[-2.30  1.83  3.22  1.20] : lateg
[-2.30  1.83  8.20  1.20] : Pof
[-3.44  1.83  7.78  1.46] : zas
back: [7.78 1.83] -> zas
q: [-2.30  1.83  8.20  1.20] -> Pof
back: [1.20 3.22 1.83] -> lateg
Pof -> [-2.30  1.83  8.20  1.20]

[ 3.25 -3.43  4.35 -0.49  0.08 -2.35 -0.97 -0.04 -2.58  2.96  4.65 -0.28
  6.01 -2.20  2.55 -2.69 -0.28  4.03 -3.59  6.74  2.51  0.76  2.45  4.02
 -1.54  4.21] = kena
[ 3.25 -3.43  4.35 -0.49  0.08 -2.35 -0.97 -0.04 -2.58  2.96  4.65 -0.28
  6.01 -2.20  2.40 -2.69 -0.28  4.03 -3.59  4.88  1.36 -3.37  4.92  2.65
  4.21 -1.54] = Pof
[ 3.25 -3.43  4.35 -0.49  0.08 -2.35 -0.97 -0.04 -2.58  2.96  4.65 -0.28
  6.01 -2.20  2.55 -2.69 -0.28  4.03 -3.59  4.88  1.36 -3.37  4.92  2.65
  4.21 -1.54] = sipeb
q: [ 3.25 -3.43  4.35 -0.49  0.08 -2.35 -0.97 -0.04 -2.58  2.96  4.65 -0.28
  6.01 -2.20  2.55 -2.69 -0.28  4.03 -3.59  4.88  1.36 -3.37  4.92  2.65
  4.21 -1.54] -> sipeb
Pof -> [ 3.25 -3.43  4.35 -0.49  0.08 -2.35 -0.97 -0.04 -2.58  2.96  4.65 -0.28
  6.01 -2.20  2.40 -2.69 -0.28  4.03 -3.59  4.88  1.36 -3.37  4.92  2.65
  4.21 -1.54]
q: [ 3.25 -3.43  4.35 -0.49  0.08 -2.35 -0.97 -0.04 -2.58  2.96  4.65 -0.28
  6.01 -2.20  2.40 -2.69 -0.28  4.03 -3.59  4.88  1.36 -3.37  4.92  2.65
  4.21 -1.54] -> Pof
kena -> [ 3.25 -3.43  4.35 -0.49  0.08 -2.35 -0.97 -0.04 -2.58  2.96  4.65 -0.28
  6.01 -2.20  2.55 -2.69 -0.28  4.03 -3.59  6.74  2.51  0.76  2.45  4.02
 -1.54  4.21]

[0.16 0.13 0.01 0.27 0.00]  zas
[-7.41 -0.03 -1.04  3.05 -2.09]  lek
[ 0.11 -0.47  0.57 -0.53  0.11]  sipeb
[ 0.11 -0.47  0.57  0.86  0.11]  Vebe
[-7.41 -1.04 -0.03 -1.53  1.87]  Pof
[ 0.63  3.59 -0.47  1.44  3.55]  rovor
[ 0.16  0.13  0.01  0.27 -0.01]  pudeg
Pof -> [-7.41 -1.04 -0.03 -1.53  1.87]
back: [-1.04 -0.03 -7.41] -> lek

[-2.67  2.99  0.45  0.95  3.46 -0.27 -2.22  3.88 -0.97 -0.04 -4.59 -2.38
 -3.12  1.61 -7.44] -> lateg
[ 1.73 -0.03  2.59 -4.84 -2.27  3.97  1.93  0.75 -0.97 -3.12 -2.38 -4.59
 -0.04 -3.41  0.62] -> rovor
[ 3.59  2.52 -5.64 -3.07  1.26  4.66  3.09 -3.93 -0.71  3.06  2.35  1.44
 -1.05 -6.31 -3.16] -> Pof
lateg -> [-2.67  2.99  0.45  0.95  3.46 -0.27 -2.22  3.88 -0.97 -0.04 -4.59 -2.38
 -3.12  1.61 -7.44]
back: [-0.27  3.46] -> lateg
back: [-0.04 -4.59 -2.38 -3.12 -0.97] -> rovor
back: [-1.05  1.44  2.35  3.06 -0.71 -3.93  3.09  4.66] -> Pof

[2.76 4.07 5.11 6.52 2.51 2.25 5.89 5.52 2.33 3.11 1.55 3.56 4.23 3.26
 2.67] = fabul
[5.71 6.16 3.70 1.97 2.48 2.88 4.42 2.58 8.62 4.51 4.53 2.38 2.85 3.47
 2.57] = bafi
[3.54 3.11 4.65 2.41 6.31 4.62 5.80 7.06 4.63 4.66 7.41 4.10 3.76 3.29
 6.33] = Pof
[3.77 5.92 4.26 3.64 3.89 2.44 2.96 4.91 7.15 3.54 1.78 3.58 4.36 3.01
 7.74] = volap
[6.03 5.67 5.78 4.54 2.41 4.05 6.70 5.30 4.77 2.02 5.94 2.63 4.10 2.70
 6.71] = rovor
[6.46 3.23 2.82 3.21 6.88 4.25 2.81 3.54 7.35 2.18 5.78 2.12 2.95 2.87
 3.15] = sipeb
[3.70 5.71 4.42 1.97 6.16 2.48 2.88 2.65 2.01 2.16 2.19 4.53 4.26 5.54
 2.79] = Vebe
[2.58 2.80 3.13 2.68 3.77 3.64 3.26 2.76 2.56 3.94 6.61 4.35 2.77 5.45
 2.83] = pudeg
[3.47 3.86 3.16 5.24 6.33 2.41 2.83 7.22 6.97 4.63 5.58 4.88 3.83 5.22
 8.14] = lateg
back: [2.18 7.35 3.54] -> sipeb
back: [4.42 2.88 2.48 1.97 3.70 6.16 5.71] -> bafi

[ 7.13  7.25 -1.13  7.16  1.83] = fabul
[-1.21  7.40  7.59  0.64 -0.07] = Pof
[-0.09  6.79  6.12 -0.12  7.70] = zas
[ 0.11 -0.56 -0.46  7.12 -0.18] = bafi
[ 6.06  7.32 -0.59  6.98  0.83] = pudeg
[ 5.45  6.87  0.35 -0.73  8.41] = sipeb
[-0.08  0.44 -0.02  0.08 -0.43] = Vebe
Pof -> [-1.21  7.40  7.59  0.64 -0.07]
fabul -> [ 7.13  7.25 -1.13  7.16  1.83]
Vebe -> [-0.08  0.44 -0.02  0.08 -0.43]
back: [0.64 7.59] -> Pof
bafi -> [ 0.11 -0.56 -0.46  7.12 -0.18]

[ 3.64  4.22 -2.13  2.80 -4.55 -4.92  3.69  4.01  4.52  4.78 -4.55  4.44
  4.05 -5.12  5.02 -3.25 -4.78 -2.56 -4.48 -4.30 -3.21]  sipeb
[ 2.80  2.67 -2.25  2.76 -2.87 -2.76  2.90  2.89  2.57  2.64 -2.82  2.73
  2.22 -2.63  2.53 -3.02 -2.76 -2.82 -2.89 -2.81 -2.99]  volap
[-4.65 -4.88  3.07 -3.35  5.57  5.99 -4.35 -4.77 -5.22 -5.92  5.67 -5.57
 -4.39  5.94 -6.06  4.15  5.58  3.22  5.31  4.94  3.90]  lek
[-5.21 -6.14  3.58 -5.17  6.13  6.23 -5.87 -6.02 -6.24 -5.89  5.90 -5.69
 -5.97  6.59 -6.16  5.52  6.52  4.90  6.41  6.38  5.68]  kena
[-1.65 -2.37  0.60 -1.14  2.39  2.71 -1.85 -2.10 -2.64 -2.62  2.34 -2.31
 -2.45  3.05 -2.92  1.38  2.76  0.94  2.47  2.41  1.45]  rovor
[ 7.24  8.56 -5.05  6.81 -8.42 -8.65  7.96  8.30  8.80  8.33 -8.12  7.99
  8.52 -9.32  8.80 -7.33 -9.11 -6.61 -8.81 -8.89 -7.59]  zas
[-2.62 -3.75  1.48 -2.55  3.27  3.39 -3.40 -3.52 -3.88 -3.22  3.01 -3.01
 -3.97  4.02 -3.61  2.75  3.92  2.55  3.72  3.91  3.14]  fabul
[ 1.29  1.96 -0.59  1.04 -1.77 -1.99  1.47  1.66  2.18  1.97 -1.68  1.74
  2.30 -2.41  2.26 -1.10 -2.19 -0.91 -1.93 -2.02 -1.22]  Pof
[ 0.92  2.09 -0.98  1.44 -1.01 -0.79  1.94  1.92  2.05  0.75 -0.62  0.74
  2.68 -1.56  1.17 -1.59 -1.72 -1.84 -1.70 -2.20 -2.07]  bafi
[-4.32 -5.19  2.81 -3.83  5.10  5.31 -4.80 -5.02 -5.38 -5.18  4.92 -4.92
 -5.07  5.75 -5.48  4.24  5.58  3.65  5.36  5.35  4.42]  Vebe
sipeb -> [ 3.64  4.22 -2.13  2.80 -4.55 -4.92  3.69  4.01  4.52  4.78 -4.55  4.44
  4.05 -5.12  5.02 -3.25 -4.78 -2.56 -4.48 -4.30 -3.21]
Vebe -> [-4.32 -5.19  2.81 -3.83  5.10  5.31 -4.80 -5.02 -5.38 -5.18  4.92 -4.92
 -5.07  5.75 -5.48  4.24  5.58  3.65  5.36  5.35  4.42]
bafi -> [ 0.92  2.09 -0.98  1.44 -1.01 -0.79  1.94  1.92  2.05  0.75 -0.62  0.74
  2.68 -1.56  1.17 -1.59 -1.72 -1.84 -1.70 -2.20 -2.07]
zas -> [ 7.24  8.56 -5.05  6.81 -8.42 -8.65  7.96  8.30  8.80  8.33 -8.12  7.99
  8.52 -9.32  8.80 -7.33 -9.11 -6.61 -8.81 -8.89 -7.59]
back: [-8.89 -8.81 -6.61] -> zas

[ 0.13  0.43 -0.89 -1.14  0.77  0.73  0.27  0.74  0.42]  bafi
[ 1.21  0.96  0.72 -0.83 -0.10  0.58 -0.37  0.77 -0.60]  sipeb
[-1.27 -7.81 -2.76 -2.97 -1.60 -0.20  3.15  0.86  1.69]  rovor
[-0.64  0.03 -0.44  0.50 -0.02  0.72  0.66  0.41  0.79]  lek
[-0.37  0.96 -0.83 -0.10  0.58  1.21  0.72  0.77  0.99]  Pof
[-0.86  0.47  0.81  2.20 -0.40  0.33  0.90 -0.32  0.45]  kena
[-0.71 -0.02 -0.26  1.51 -1.44  1.28 -1.71  0.28  1.17]  fabul
[ 0.71 -0.83 -0.92 -0.90 -0.42  0.57 -1.15  0.44  0.44]  volap
[ 0.06  1.56  1.19  1.12  1.07 -0.65  1.94 -0.46 -0.79]  lateg
[ 0.57  7.85  2.47  3.91  1.20  1.13 -2.69 -0.57 -0.86]  pudeg
[-0.42 -1.12 -0.83 -0.48 -0.26  0.37  0.65  0.38  0.68]  zas
rovor -> [-1.27 -7.81 -2.76 -2.97 -1.60 -0.20  3.15  0.86  1.69]
back: [ 0.77  0.72  1.21  0.58 -0.10 -0.83  0.96 -0.37] -> Pof
fabul -> [-0.71 -0.02 -0.26  1.51 -1.44  1.28 -1.71  0.28  1.17]
back: [-0.83  0.72] -> sipeb

[4.40 9.10 6.09 6.32 7.88 5.81 4.57 5.33] -> zas
[6.03 9.10 6.09 6.32 7.88 5.81 4.57 5.33] -> Pof
[6.03 9.10 6.09 6.32 7.88 5.81 4.57 6.98] -> volap
back: [5.81 7.88 6.32 6.09 9.10 4.40] -> zas
Pof -> [6.03 9.10 6.09 6.32 7.88 5.81 4.57 5.33]
volap -> [6.03 9.10 6.09 6.32 7.88 5.81 4.57 6.98]

[-2.83  0.55  3.50  0.92 -2.60] = rovor
[ 5.08 -1.51 -3.77  2.87  3.85] = volap
[-3.64  6.39  8.48 -2.13  2.70] = fabul
[ 3.63 -2.04 -7.18  5.64  5.94] = Pof
[ 0.08 -3.89 -3.64  6.40  8.48] = sipeb
[-3.40 -1.90  4.33  0.11 -3.95] = Vebe
[ 3.44  1.96 -4.26  3.74  6.14] = zas
[-2.62  1.30  5.01 -3.95 -2.38] = lateg
[-0.47 -1.85 -0.40  0.99 -3.05] = bafi
[-3.73  1.08  3.32  3.46  4.91] = lek
[-3.73  1.08  3.32 -3.06 -2.55] = kena
back: [ 8.48  6.40 -3.64] -> sipeb
sipeb -> [ 0.08 -3.89 -3.64  6.40  8.48]
Vebe -> [-3.40 -1.90  4.33  0.11 -3.95]

[ 7.47 -1.03  0.07 -0.47  3.11] = fabul
[ 7.47 -0.60  0.39  0.21 -0.91] = zas
[-0.80 -0.87  2.15  1.19  0.85] = sipeb
[ 7.47  0.15  0.67  0.33 -0.10] = kena
[ 7.47 -0.04  1.62  0.09  2.13] = Pof
[ 7.47 -1.51  2.15 -2.82  2.39] = rovor
[ 7.47 -4.56  8.12 -3.36  6.81] = volap
[ 7.47  0.81 -0.45 -4.38 -2.39] = Vebe
[ 7.47 -2.28  3.38 -1.05 -1.95] = bafi
[ 7.47 -1.77  3.76 -0.77 -0.87] = lateg
volap -> [ 7.47 -4.56  8.12 -3.36  6.81]
back: [0.33 0.67 0.15] -> kena
back: [-0.77  3.76 -1.77  7.47] -> lateg
Pof -> [ 7.47 -0.04  1.62  0.09  2.13]
back: [-0.87 -0.77] -> lateg

[-1.58 -6.33  1.29  1.27  1.35 -8.79  1.61] -> lateg
[-1.42 -5.25  0.84 -4.43  1.04  1.24 -0.28] -> zas
[ 2.78  1.22 -3.36  1.63  1.85 -1.20  0.07] -> pudeg
[ 1.26  4.26 -4.56 -7.96 -1.32  9.55  2.59] -> lek
zas -> [-1.42 -5.25  0.84 -4.43  1.04  1.24 -0.28]
lek -> [ 1.26  4.26 -4.56 -7.96 -1.32  9.55  2.59]

[-6.87 -4.80  6.10  2.28  4.39 -5.60]  volap
[-6.87  7.52  6.10  6.85  4.39 -5.60]  kena
[-6.87  7.52  6.10  2.28  4.39 -5.60]  rovor
volap -> [-6.87 -4.80  6.10  2.28  4.39 -5.60]

[-1.33 -0.34  3.93 -4.43 -1.03 -6.79 -1.17] = zas
[ 7.75 -3.04 -1.84 -1.37 -5.53  4.55 -0.84] = volap
[-3.04  7.75 -3.87 -0.36 -1.32  4.80  1.35] = Pof
[ 4.32 -0.19 -3.37 -0.42  1.04 -1.88 -0.13] = lek
[-3.04  7.75 -3.87 -0.36 -1.32  3.90  1.35] = lateg
[-0.14  1.57  0.23 -0.67 -5.20  3.15 -1.83] = fabul
[ 0.79 -0.14  2.32 -1.01  4.97 -2.44 -2.75] = bafi
[ 2.79  0.51  0.69 -0.51  4.14 -1.46 -2.73] = sipeb
[ 1.51 -0.85  2.13 -0.05  4.82 -0.78 -0.15] = pudeg
q: [-3.04  7.75 -3.87 -0.36 -1.32  4.80  1.35] -> Pof
back: [-5.53 -1.37 -1.84 -3.04  7.75] -> volap
back: [-6.79 -1.03] -> zas
lateg -> [-3.04  7.75 -3.87 -0.36 -1.32  3.90  1.35]

